grid = ((-8, -9, -10, -6, -8, -9, -10, -9, -10, -10, -10, -10), (-46, 21, 2, -32, -31, -18, -25, -27, 17, -20, -2, -1), (-16, 3, 0, -32, -27, -3, -4, -23, 14, 5, -1, -2), (-46, 20, 3, -34, -32, -18, -24, -28, 18, -18, -2, 0), (2, 13, 6, 30, 24, 0, -3, 20, -3, -12, 5, 6), (43, -28, -8, 27, 26, 14, 22, 22, -23, 17, -3, -5), (24, -21, -10, 20, 17, 4, 7, 13, -22, 2, -7, -8), (40, -25, -7, 26, 25, 13, 19, 21, -22, 15, -3, -4), (43, -25, -6, 19, 19, 17, 23, 16, -16, 22, -2, -4), (-45, 19, 2, -34, -32, -18, -23, -27, 17, -18, -2, -1), (38, -24, -7, 26, 25, 12, 19, 21, -21, 14, -3, -4))
The first entry in reading order?
Answer: -8
The entry just right of 18?
Answer: -18
The second entry in reading order?
Answer: -9
The entry just right of 40?
Answer: -25
The fifth entry in reading order: -8
